Here is a tiny trained network, its code and every weight. The questions are about switching its units off for an input and a class, where a switched-off unit gives its printed mean instead of its output.

import numpy as np


def w(rows, s, z=0):
    codes = np.array(rows[::2]) - 128.0
    scale = np.full(codes.shape[1], s)
    scale[-1] = z or s
    return codes * scale


def norm(h):
    return h / np.sqrt((h * h).mean(-1, keepdims=True) + 1e-5)


def f(y):
    return np.maximum(y, 0)


def log_softmax(a):
    a = a - a.max(-1, keepdims=True)
    return a - np.log(np.exp(a).sum(-1, keepdims=True))


def net(x, mask):
    res = np.array(x, float).reshape(1, 5) / 4 @ E
    u = 0
    for l in range(2):
        y = f(norm(res) @ A[l][:, :-1].T + A[l][:, -1])
        res = res + np.where(mask[u : u + 15], y, B[l][:, -1]) @ B[l][:, :-1]
        u += 15
    return log_softmax(norm(res)[-1] @ U[:, :-1].T + U[:, -1])


A, B = {}, {}
E = w([
[172,161,107,181,86,244,79,190,109],'x0',
[121,127,121,129,124,126,121,128,133],'x1',
[126,155,106,31,79,162,79,81,38],'x2',
[206,76,150,210,95,53,54,74,115],'x3',
[181,172,149,47,104,60,85,255,133],'x4',
],0.0074)
A[0] = w([
[164,112,123,103,97,128,102,87,128,117],'0.n1',
[128,72,130,210,151,45,222,180,172,42],'0.n2',
[137,152,133,119,156,95,133,90,119,94],'0.n3',
[127,93,121,30,116,108,103,51,41,18],'0.n4',
[69,109,112,82,118,171,203,103,173,73],'0.n5',
[112,88,142,115,185,41,189,90,157,52],'0.n6',
[50,118,157,149,176,120,147,24,137,6],'0.n7',
[174,128,119,193,108,114,90,110,132,87],'0.n8',
[188,101,158,142,126,32,87,46,110,59],'0.n9',
[143,85,143,174,139,236,46,180,106,54],'0.n10',
[84,148,164,57,158,148,179,159,147,128],'0.n11',
[104,106,131,82,128,93,184,129,141,22],'0.n12',
[129,113,98,206,93,153,164,43,80,130],'0.n13',
[156,129,141,87,121,2,100,210,101,69],'0.n14',
[81,110,141,51,126,49,108,65,94,88],'0.n15',
],0.0099,0.0017)
B[0] = w([
[105,178,175,134,169,120,108,118,109,169],'0.n1',
[70,251,156,102,157,177,27,104,137,248],'0.n2',
[110,103,111,149,112,137,162,104,120,153],'0.n3',
[60,218,169,195,210,146,72,127,229,216],'0.n4',
[111,96,131,108,146,65,83,156,44,198],'0.n5',
[198,188,130,221,63,128,203,144,133,210],'0.n6',
[188,62,90,49,134,172,119,125,183,220],'0.n7',
[55,114,107,139,147,126,164,164,56,205],'0.n8',
[45,61,96,148,161,92,136,156,30,235],'0.n9',
[172,193,99,182,112,88,228,73,141,228],'0.n10',
[111,20,101,201,170,90,85,80,74,199],'0.n11',
[138,172,110,146,89,158,191,164,93,163],'0.n12',
[223,73,145,39,114,126,85,185,182,240],'0.n13',
[204,22,106,52,152,195,131,86,190,255],'0.n14',
[194,214,100,161,56,154,184,147,100,205],'0.n15',
],0.012,0.0081)
A[1] = w([
[153,61,177,12,106,114,128,108,179,100],'1.n1',
[36,229,211,125,137,127,27,82,194,3],'1.n2',
[140,169,158,153,40,62,201,104,135,77],'1.n3',
[30,173,149,192,115,90,136,115,97,129],'1.n4',
[135,127,176,165,128,98,75,118,162,139],'1.n5',
[107,125,85,95,150,137,153,93,161,117],'1.n6',
[70,84,166,144,134,51,110,133,53,109],'1.n7',
[97,156,156,109,104,90,113,187,157,99],'1.n8',
[39,51,89,134,118,60,144,190,56,26],'1.n9',
[129,136,121,107,66,188,137,150,162,124],'1.n10',
[167,99,141,88,95,133,167,94,79,178],'1.n11',
[116,187,103,167,9,82,251,121,127,121],'1.n12',
[20,84,93,142,152,119,127,191,66,86],'1.n13',
[148,23,152,50,92,170,159,112,204,100],'1.n14',
[147,164,142,120,121,142,127,126,203,89],'1.n15',
],0.011,0.0036)
B[1] = w([
[209,100,142,149,124,184,154,110,177,225],'1.n1',
[15,219,110,171,188,134,75,191,204,227],'1.n2',
[135,123,22,142,67,152,150,66,115,169],'1.n3',
[138,63,152,72,142,142,96,147,183,203],'1.n4',
[58,149,121,50,113,115,177,117,117,163],'1.n5',
[128,122,190,135,65,98,125,175,142,165],'1.n6',
[136,120,128,140,129,140,182,181,43,190],'1.n7',
[129,116,116,111,138,167,122,94,135,132],'1.n8',
[71,115,160,133,143,100,157,160,1,197],'1.n9',
[128,90,153,139,148,99,145,74,116,179],'1.n10',
[78,118,157,137,126,118,115,144,181,199],'1.n11',
[152,180,54,133,41,88,109,55,121,221],'1.n12',
[128,101,175,138,98,80,181,132,69,213],'1.n13',
[202,114,206,67,173,155,120,106,187,255],'1.n14',
[63,97,135,107,111,114,106,145,95,201],'1.n15',
],0.016,0.0074)
U = w([
[217,83,205,48,177,158,151,140,206,209],'0',
[148,206,40,147,57,85,171,83,124,203],'1',
[77,93,175,121,178,74,191,212,2,64],'2',
[11,245,140,115,208,138,78,196,199,3],'3',
],0.011,0.0008)

Each question gives the input, the list of numbers given to net, and the class t.
The units are the neurons (one row each of A and B). Each row of codes is followed by its name. A weight is (code - 128) times the scale printed after its matrix; where a second scale follows, it is the last column's (A, B and U).
mask holds one flag per neuron, layer by layer. A switched-off neuron (its flag False) gives its mean, the last column of its row in B, instead of its output. The means were averaged over made-up inputs and are rounded, as every weight is.
A unit's drop is (log p(t) with every unit on - log p(t) with that unit switched off) / (log p(t) with every unit on - log p(t) with every unit switched off).
The circuit of an input: a set's keep is (log p(t) with only the set's units on - log p(t) with every unit switched off) / (log p(t) with every unit on - log p(t) with every unit switched off). Starting from the 12 units with the biggest drops (on a tie, the unit counted first), units are removed one at a time, each time the one whose removal leaves the highest keep (on an exact tie, the one counted first), for as long as the keep stays at least 0.8.
circuit, biggest first: the units of the circuit, biggest drop first
k most important neurons: the k neurons with the biggest drops, biggest first
k most important neurons of layer l: the k neurons of layer l with the biggest drops, biggest first
input [5,0,-6,4,-2], class 3: circuit, biggest first => (0.n2)
input [8,5,4,-8,3], class 1: circuit, biggest first => (0.n10 1.n12 0.n2)
input [6,-2,8,1,-5], class 3: 3 most important neurons of layer 0 => (0.n4 0.n14 0.n6)
input [-7,1,-6,8,-3], class 2: 2 most important neurons => (0.n9 0.n10)
input [3,7,5,6,5], class 2: 2 most important neurons of layer 0 => (0.n13 0.n9)
input [-7,-1,-6,-8,3], class 2: 2 most important neurons of layer 0 => (0.n5 0.n11)
input [-3,1,8,3,-7], class 3: 4 most important neurons => (0.n4 0.n14 0.n1 1.n2)
input [-5,-3,-7,1,-2], class 3: 2 most important neurons of layer 0 => (0.n2 0.n10)
input [3,7,1,4,-3], class 2: 4 most important neurons => (0.n8 0.n14 0.n9 0.n6)
input [-4,8,-3,-3,-3], class 1: 2 most important neurons => (0.n14 0.n6)
input [4,-2,0,-1,-3], class 1: 2 most important neurons => (0.n10 0.n14)
input [6,-1,-6,-5,3], class 1: 2 most important neurons => (0.n10 0.n4)
input [1,-5,-6,-5,-4], class 3: 2 most important neurons => (0.n2 0.n9)
input [-7,-2,-4,-7,-5], class 1: 4 most important neurons => (0.n14 0.n6 0.n12 0.n9)
input [0,3,4,3,1], class 3: most important neuron of layer 0 => (0.n4)
input [7,1,-8,3,-5], class 3: 4 most important neurons of layer 0 => (0.n2 0.n6 0.n15 0.n14)
input [-8,-5,-3,2,-6], class 1: 2 most important neurons => (0.n6 0.n14)
input [-8,0,-8,8,-1], class 1: 4 most important neurons => (0.n6 0.n4 0.n11 0.n5)
input [4,6,-6,6,0], class 2: 3 most important neurons of layer 0 => (0.n8 0.n4 0.n9)
input [3,-1,6,3,-1], class 3: circuit, biggest first => (0.n4)
input [7,6,-6,-5,0], class 1: 2 most important neurons => (0.n10 0.n4)
input [0,-5,-8,-2,-6], class 3: 3 most important neurons => (0.n2 0.n14 1.n2)
input [-2,-1,7,6,4], class 3: 2 most important neurons => (0.n4 0.n1)
input [2,-2,3,4,2], class 2: 2 most important neurons => (0.n9 0.n2)
input [3,6,-4,0,-1], class 3: 3 most important neurons of layer 0 => (0.n2 0.n6 0.n15)
input [5,-1,-7,-4,-5], class 3: 2 most important neurons of layer 0 => (0.n14 0.n2)
input [1,8,-2,3,2], class 2: circuit, biggest first => (0.n8)
input [6,-4,4,-4,4], class 1: 2 most important neurons of layer 0 => (0.n10 0.n14)
